Below is a small trained network, with its code and all its weights. Each question gives an input and a class and asks what happens when units are switched off, that is, made to give their printed mean instead of their output.

import numpy as np


def w(rows, s, z=0):
    codes = np.array(rows[::2]) - 128.0
    scale = np.full(codes.shape[1], s)
    scale[-1] = z or s
    return codes * scale


def f(y):
    return np.maximum(y, 0)


def log_softmax(a):
    a = a - a.max(-1, keepdims=True)
    return a - np.log(np.exp(a).sum(-1, keepdims=True))


def net(x, mask):
    res = np.array(x, float).reshape(1, 6) / 4 @ E
    y = f(res @ A[0][:, :-1].T + A[0][:, -1])
    res = res + np.where(mask, y, B[0][:, -1]) @ B[0][:, :-1]
    return log_softmax(res[-1] @ U[:, :-1].T + U[:, -1])


A, B = {}, {}
E = w([
[141,100,111,181],'x0',
[133,130,110,252],'x1',
[109,60,119,126],'x2',
[188,120,197,151],'x3',
[215,100,73,110],'x4',
[120,180,123,172],'x5',
],0.012)
A[0] = w([
[164,95,132,118,141],'neuron 0',
[175,135,134,122,84],'neuron 1',
[109,86,146,142,160],'neuron 2',
[129,102,140,86,143],'neuron 3',
[171,111,141,70,184],'neuron 4',
[71,90,102,117,221],'neuron 5',
[71,87,160,120,179],'neuron 6',
[88,155,191,118,157],'neuron 7',
[125,177,117,123,145],'neuron 8',
[129,167,136,134,169],'neuron 9',
[170,68,110,155,124],'neuron 10',
[110,106,115,88,92],'neuron 11',
[71,123,170,110,153],'neuron 12',
[166,116,139,97,117],'neuron 13',
[188,180,104,111,209],'neuron 14',
[82,156,141,164,207],'neuron 15',
[177,102,126,114,171],'neuron 16',
[131,106,119,79,115],'neuron 17',
[147,76,112,150,50],'neuron 18',
[190,144,112,148,254],'neuron 19',
[68,132,218,118,86],'neuron 20',
[126,121,249,134,191],'neuron 21',
[106,168,81,168,150],'neuron 22',
],0.019,0.0071)
B[0] = w([
[181,69,163,91,180],'neuron 0',
[138,96,215,106,162],'neuron 1',
[209,170,91,89,176],'neuron 2',
[47,174,144,52,189],'neuron 3',
[38,89,187,60,228],'neuron 4',
[149,139,25,94,220],'neuron 5',
[162,186,47,68,205],'neuron 6',
[240,224,156,133,215],'neuron 7',
[132,102,120,153,172],'neuron 8',
[144,88,161,191,177],'neuron 9',
[202,80,108,81,206],'neuron 10',
[57,92,84,6,172],'neuron 11',
[171,221,60,120,206],'neuron 12',
[52,77,170,131,179],'neuron 13',
[49,44,225,192,214],'neuron 14',
[165,127,46,214,230],'neuron 15',
[164,72,216,95,198],'neuron 16',
[42,105,131,2,187],'neuron 17',
[215,149,109,103,167],'neuron 18',
[136,13,204,154,234],'neuron 19',
[170,183,165,133,219],'neuron 20',
[147,167,157,153,247],'neuron 21',
[80,24,82,157,216],'neuron 22',
],0.0076,0.013)
U = w([
[46,79,10,177,85],'0',
[62,73,234,104,160],'1',
[176,62,133,107,60],'2',
[162,254,159,118,153],'3',
[96,38,128,190,245],'4',
[91,107,148,250,4],'5',
[21,112,92,28,140],'6',
],0.0097,0.0037)

Each question gives the input, the list of numbers given to net, and the class t.
The units are the neurons (one row each of A and B). Each row of codes is followed by its name. A weight is (code - 128) times the scale printed after its matrix; where a second scale follows, it is the last column's (A, B and U).
mask holds one flag per neuron, in row order. A switched-off neuron (its flag False) gives its mean, the last column of its row in B, instead of its output. The means were averaged over made-up inputs and are rounded, as every weight is.
A unit's drop is (log p(t) with every unit on - log p(t) with that unit switched off) / (log p(t) with every unit on - log p(t) with every unit switched off).
The circuit of an input: a set's keep is (log p(t) with only the set's units on - log p(t) with every unit switched off) / (log p(t) with every unit on - log p(t) with every unit switched off). Starting from the 12 units with the biggest drops (on a tie, the unit counted first), units are removed one at a time, each time the one whose removal leaves the highest keep (on an exact tie, the one counted first), for as long as the keep stays at least 0.8.
units of the circuit, in order: the units of the circuit, biggest drop first
most important unit: the unit with the biggest drop
k most important neurons: the k neurons with the biggest drops, biggest first
drop of u: that unit's drop, to one decimal
input [-2,3,8,-1,3,-4], class 6: 2 most important neurons	(neuron 7; neuron 15)
input [2,4,8,-2,0,-3], class 2: most important unit	neuron 10
input [8,-8,-2,-3,4,4], class 1: 3 most important neurons	(neuron 14; neuron 6; neuron 12)
input [2,8,8,2,-1,0], class 2: 4 most important neurons	(neuron 10; neuron 18; neuron 2; neuron 14)
input [-4,-8,-3,-7,-8,-1], class 3: 3 most important neurons	(neuron 7; neuron 20; neuron 12)
input [3,4,-3,-1,-8,-1], class 3: units of the circuit, in order	(neuron 7; neuron 19)
input [0,0,-1,-2,8,7], class 1: 3 most important neurons	(neuron 15; neuron 14; neuron 5)
input [-2,6,3,-2,-6,3], class 0: 2 most important neurons	(neuron 22; neuron 15)
input [0,1,-6,-4,-8,8], class 5: 3 most important neurons	(neuron 22; neuron 15; neuron 9)
input [8,-2,3,0,-2,0], class 0: 2 most important neurons	(neuron 7; neuron 20)
input [3,0,3,-5,4,3], class 0: 2 most important neurons	(neuron 7; neuron 5)
input [5,-6,-6,2,-4,-8], class 6: 2 most important neurons	(neuron 4; neuron 17)
input [4,5,8,-2,-8,5], class 0: drop of neuron 22	0.2
input [-6,-8,2,-5,-5,7], class 3: units of the circuit, in order	(neuron 7)
input [-6,-4,7,1,-3,3], class 3: drop of neuron 7	0.2
input [-3,3,7,6,1,8], class 5: drop of neuron 0	0.1
